Here is a tiny trained network, its code and every weight. The questions are about switching its units off for an input and a class, where a switched-off unit gives its printed mean instead of its output.

import numpy as np


def w(rows, s, z=0):
    codes = np.array(rows[::2]) - 128.0
    scale = np.full(codes.shape[1], s)
    scale[-1] = z or s
    return codes * scale


def norm(h):
    return h / np.sqrt((h * h).mean(-1, keepdims=True) + 1e-5)


def f(y):
    return np.maximum(y, 0)


def log_softmax(a):
    a = a - a.max(-1, keepdims=True)
    return a - np.log(np.exp(a).sum(-1, keepdims=True))


def net(x, mask):
    res = np.array(x, float).reshape(1, 4) / 4 @ E
    u = 0
    for l in range(2):
        y = f(norm(res) @ A[l][:, :-1].T + A[l][:, -1])
        res = res + np.where(mask[u : u + 9], y, B[l][:, -1]) @ B[l][:, :-1]
        u += 9
    return log_softmax(norm(res)[-1] @ U[:, :-1].T + U[:, -1])


A, B = {}, {}
E = w([
[129,127,127,127],'x0',
[211,148,102,188],'x1',
[125,101,2,145],'x2',
[162,33,165,84],'x3',
],0.0058)
A[0] = w([
[217,139,79,104,127],'0.n0',
[87,140,59,161,130],'0.n1',
[147,143,166,151,144],'0.n2',
[101,131,65,181,133],'0.n3',
[1,148,231,68,197],'0.n4',
[124,187,162,126,5],'0.n5',
[10,68,106,145,164],'0.n6',
[130,21,155,154,205],'0.n7',
[98,155,126,153,210],'0.n8',
],0.0094,0.0024)
B[0] = w([
[103,145,108,226,179],'0.n0',
[85,141,211,144,184],'0.n1',
[197,166,187,180,165],'0.n2',
[117,50,158,103,182],'0.n3',
[96,2,78,230,253],'0.n4',
[91,191,212,246,159],'0.n5',
[150,234,186,18,193],'0.n6',
[220,130,83,68,197],'0.n7',
[98,202,60,140,178],'0.n8',
],0.0061,0.0071)
A[1] = w([
[86,166,90,36,132],'1.n0',
[243,83,194,108,5],'1.n1',
[133,130,56,164,105],'1.n2',
[97,80,193,115,213],'1.n3',
[221,107,74,158,135],'1.n4',
[202,65,79,2,185],'1.n5',
[218,143,226,203,136],'1.n6',
[152,80,179,125,55],'1.n7',
[53,180,122,170,229],'1.n8',
],0.009,0.0032)
B[1] = w([
[119,171,47,12,169],'1.n0',
[42,127,173,113,186],'1.n1',
[127,59,157,170,171],'1.n2',
[143,125,95,133,188],'1.n3',
[65,92,167,68,211],'1.n4',
[182,155,106,190,238],'1.n5',
[161,174,103,93,240],'1.n6',
[133,132,151,97,149],'1.n7',
[90,138,129,132,254],'1.n8',
],0.011,0.0063)
U = w([
[42,110,103,223,172],'0',
[174,4,137,122,252],'1',
[45,179,65,36,38],'2',
[226,138,28,49,84],'3',
[166,243,145,170,89],'4',
[196,149,210,26,61],'5',
],0.02,0.0032)

Each question gives the input, the list of numbers given to net, and the class t.
The units are the neurons (one row each of A and B). Each row of codes is followed by its name. A weight is (code - 128) times the scale printed after its matrix; where a second scale follows, it is the last column's (A, B and U).
mask holds one flag per neuron, layer by layer. A switched-off neuron (its flag False) gives its mean, the last column of its row in B, instead of its output. The means were averaged over made-up inputs and are rounded, as every weight is.
A unit's drop is (log p(t) with every unit on - log p(t) with that unit switched off) / (log p(t) with every unit on - log p(t) with every unit switched off).
The circuit of an input: a set's keep is (log p(t) with only the set's units on - log p(t) with every unit switched off) / (log p(t) with every unit on - log p(t) with every unit switched off). Starting from the 12 units with the biggest drops (on a tie, the unit counted first), units are removed one at a time, each time the one whose removal leaves the highest keep (on an exact tie, the one counted first), for as long as the keep stays at least 0.8.
circuit, biggest first: the units of the circuit, biggest drop first
most important unit: the unit with the biggest drop
k most important neurons: the k neurons with the biggest drops, biggest first
top k neurons in layer l: the k neurons of layer l with the biggest drops, biggest first
drop when u is switched off: that unit's drop, to one decimal
input [1,0,5,6], class 3: circuit, biggest first -> [0.n4]
input [-1,7,1,-3], class 0: 4 most important neurons -> [0.n6; 0.n0; 1.n2; 1.n5]
input [8,0,5,7], class 3: top 2 neurons in layer 0 -> [0.n4; 0.n7]
input [-4,1,0,0], class 4: top 4 neurons in layer 0 -> [0.n4; 0.n7; 0.n2; 0.n0]
input [-6,1,8,1], class 1: circuit, biggest first -> [1.n2; 0.n3]
input [1,-5,-1,3], class 1: 2 most important neurons -> [0.n4; 1.n6]
input [4,4,-1,7], class 5: 3 most important neurons -> [0.n4; 1.n1; 1.n4]
input [8,0,-6,6], class 1: 4 most important neurons -> [0.n4; 0.n6; 1.n0; 0.n5]
input [6,7,6,-1], class 0: 2 most important neurons -> [0.n0; 0.n7]
input [-2,1,-1,6], class 5: top 2 neurons in layer 1 -> [1.n1; 1.n4]
input [-7,-2,1,7], class 3: 2 most important neurons -> [1.n5; 0.n7]
input [-6,-1,-5,-7], class 0: 2 most important neurons -> [0.n4; 0.n6]
input [-4,0,5,7], class 3: 3 most important neurons -> [0.n4; 1.n5; 0.n7]
input [1,5,1,-6], class 0: circuit, biggest first -> [1.n2]
input [3,7,1,-5], class 0: 2 most important neurons -> [0.n6; 1.n2]
input [2,7,0,6], class 5: top 3 neurons in layer 1 -> [1.n4; 1.n6; 1.n1]
input [-4,-8,5,3], class 3: 2 most important neurons -> [1.n5; 0.n6]
input [-1,5,-2,4], class 5: 3 most important neurons -> [0.n4; 1.n4; 1.n1]
input [1,0,-4,-7], class 0: top 2 neurons in layer 0 -> [0.n4; 0.n6]
input [6,8,8,7], class 1: most important neuron -> [1.n4]
input [1,-1,2,-8], class 2: top 2 neurons in layer 0 -> [0.n4; 0.n0]
input [5,3,-2,7], class 5: 2 most important neurons -> [0.n4; 1.n1]
input [6,-1,2,5], class 3: 2 most important neurons -> [1.n5; 0.n4]
input [3,-7,8,8], class 3: drop when 1.n5 is switched off -> 0.1
input [4,-7,-8,4], class 1: drop when 0.n4 is switched off -> 1.3
input [-4,-1,4,-5], class 2: drop when 0.n4 is switched off -> 1.5
input [-2,-3,5,4], class 3: drop when 1.n5 is switched off -> 0.2
input [-5,8,3,4], class 1: most important unit -> 1.n4
